Here is a tiny trained network, its code and every weight. The questions are about switching its units off for an input and a class, where a switched-off unit gives its printed mean instead of its output.

import numpy as np


def w(rows, s, z=0):
    codes = np.array(rows[::2]) - 128.0
    scale = np.full(codes.shape[1], s)
    scale[-1] = z or s
    return codes * scale


def f(y):
    return np.maximum(y, 0)


def log_softmax(a):
    a = a - a.max(-1, keepdims=True)
    return a - np.log(np.exp(a).sum(-1, keepdims=True))


def net(x, mask):
    res = np.array(x, float).reshape(1, 6) / 4 @ E
    y = f(res @ A[0][:, :-1].T + A[0][:, -1])
    res = res + np.where(mask, y, B[0][:, -1]) @ B[0][:, :-1]
    return log_softmax(res[-1] @ U[:, :-1].T + U[:, -1])


A, B = {}, {}
E = w([
[109,100,78,106,196,78,75,211,141,229,182,66],'x0',
[95,181,213,178,195,180,93,158,131,190,203,231],'x1',
[73,178,158,27,198,163,120,101,1,182,24,142],'x2',
[213,170,65,75,149,95,25,88,164,48,121,43],'x3',
[97,151,160,134,69,35,59,86,20,137,170,116],'x4',
[205,120,104,45,84,166,60,243,135,147,41,178],'x5',
],0.0082)
A[0] = w([
[154,151,116,143,131,100,104,124,142,107,175,51,156],'n0',
[108,107,102,127,134,87,108,77,155,152,199,91,99],'n1',
[138,163,144,117,174,147,100,162,124,169,153,130,186],'n2',
[45,149,255,191,157,190,182,62,84,147,156,185,189],'n3',
[208,92,110,117,146,178,94,170,195,140,105,117,200],'n4',
[108,77,106,157,110,102,158,125,129,127,145,83,146],'n5',
[159,193,148,122,96,115,95,78,109,81,120,145,233],'n6',
[152,80,94,140,61,128,212,96,156,49,103,66,177],'n7',
[172,73,50,130,69,114,145,124,183,101,97,69,196],'n8',
[63,141,152,91,159,133,151,35,100,159,95,60,192],'n9',
[88,106,107,214,154,79,136,93,139,167,231,60,194],'n10',
[115,132,171,179,48,66,149,71,54,119,153,101,252],'n11',
],0.0092,0.0035)
B[0] = w([
[156,120,109,110,157,75,142,125,162,63,77,120,197],'n0',
[89,91,131,202,66,116,121,139,89,81,122,121,186],'n1',
[108,107,140,161,134,86,56,139,99,129,105,120,181],'n2',
[150,74,107,134,157,236,147,137,222,198,163,218,250],'n3',
[65,144,72,219,90,142,121,100,114,134,157,127,220],'n4',
[131,72,169,119,116,98,114,171,115,139,109,88,180],'n5',
[92,101,70,187,122,137,115,82,161,173,148,164,199],'n6',
[187,18,167,122,73,101,2,182,133,75,72,80,245],'n7',
[190,64,209,79,190,151,69,162,162,134,104,155,247],'n8',
[159,145,22,207,154,113,128,70,172,77,152,115,202],'n9',
[3,53,157,192,29,71,70,167,55,223,139,15,237],'n10',
[109,66,108,242,46,132,94,108,153,116,130,93,225],'n11',
],0.0092,0.014)
U = w([
[81,94,145,133,36,71,108,182,32,144,69,37,162],'0',
[119,196,73,50,227,110,151,82,55,129,72,70,12],'1',
[206,104,118,139,129,87,139,112,206,2,124,102,162],'2',
[101,135,87,169,116,172,196,94,186,163,175,199,246],'3',
[164,79,227,46,171,169,134,218,160,194,106,186,93],'4',
[41,182,193,107,82,87,141,153,190,6,182,59,3],'5',
],0.0091,0.0052)

Each question gives the input, the list of numbers given to net, and the class t.
The units are the neurons (one row each of A and B). Each row of codes is followed by its name. A weight is (code - 128) times the scale printed after its matrix; where a second scale follows, it is the last column's (A, B and U).
mask holds one flag per neuron, in row order. A switched-off neuron (its flag False) gives its mean, the last column of its row in B, instead of its output. The means were averaged over made-up inputs and are rounded, as every weight is.
A unit's drop is (log p(t) with every unit on - log p(t) with that unit switched off) / (log p(t) with every unit on - log p(t) with every unit switched off).
The circuit of an input: a set's keep is (log p(t) with only the set's units on - log p(t) with every unit switched off) / (log p(t) with every unit on - log p(t) with every unit switched off). Starting from all 12 units, units are removed one at a time, each time the one whose removal leaves the highest keep (on an exact tie, the one counted first), for as long as the keep stays at least 0.8.
units of the circuit, in order: the units of the circuit, biggest drop first
unit that matters most: the unit with the biggest drop
k most important neurons: the k neurons with the biggest drops, biggest first
drop when u is switched off: that unit's drop, to one decimal
input [-4,-8,8,-4,-6,-7], class 2: unit that matters most : n7
input [0,0,-1,-8,6,-2], class 3: 2 most important neurons : n3, n7
input [3,-2,-3,2,0,6], class 2: 3 most important neurons : n10, n3, n4
input [5,-6,2,8,-6,8], class 2: 4 most important neurons : n4, n10, n3, n8
input [2,-8,8,5,6,7], class 1: units of the circuit, in order : n10, n7, n11
input [5,-7,-1,-2,4,7], class 4: units of the circuit, in order : n10, n8
input [6,2,3,-5,-1,-6], class 3: 3 most important neurons : n3, n7, n9
input [2,8,5,7,6,3], class 1: units of the circuit, in order : n10, n7, n11, n3
input [-6,8,4,2,-5,1], class 3: 2 most important neurons : n8, n7
input [6,4,2,-3,-7,4], class 3: 4 most important neurons : n10, n7, n4, n8
input [4,-1,6,5,0,3], class 1: 3 most important neurons : n10, n7, n11
input [7,-6,8,6,-6,6], class 1: units of the circuit, in order : n10, n7, n3
input [0,4,8,-4,-1,4], class 3: 4 most important neurons : n8, n7, n9, n5
input [-8,7,8,5,1,8], class 3: units of the circuit, in order : n6, n7
input [3,-5,8,-8,8,-5], class 3: units of the circuit, in order : n3
input [4,-7,-2,3,4,4], class 2: 3 most important neurons : n10, n8, n0
input [2,-6,-2,8,6,2], class 2: 2 most important neurons : n10, n0
input [-4,-7,6,-6,-6,-4], class 2: 2 most important neurons : n9, n7
input [-2,5,0,0,0,-8], class 3: drop when n3 is switched off : 5.9
input [7,6,-8,0,-7,5], class 0: units of the circuit, in order : n3
input [-2,-1,3,1,-3,1], class 2: drop when n3 is switched off : 0.8
input [-1,7,5,-6,-2,0], class 3: drop when n8 is switched off : 1.4
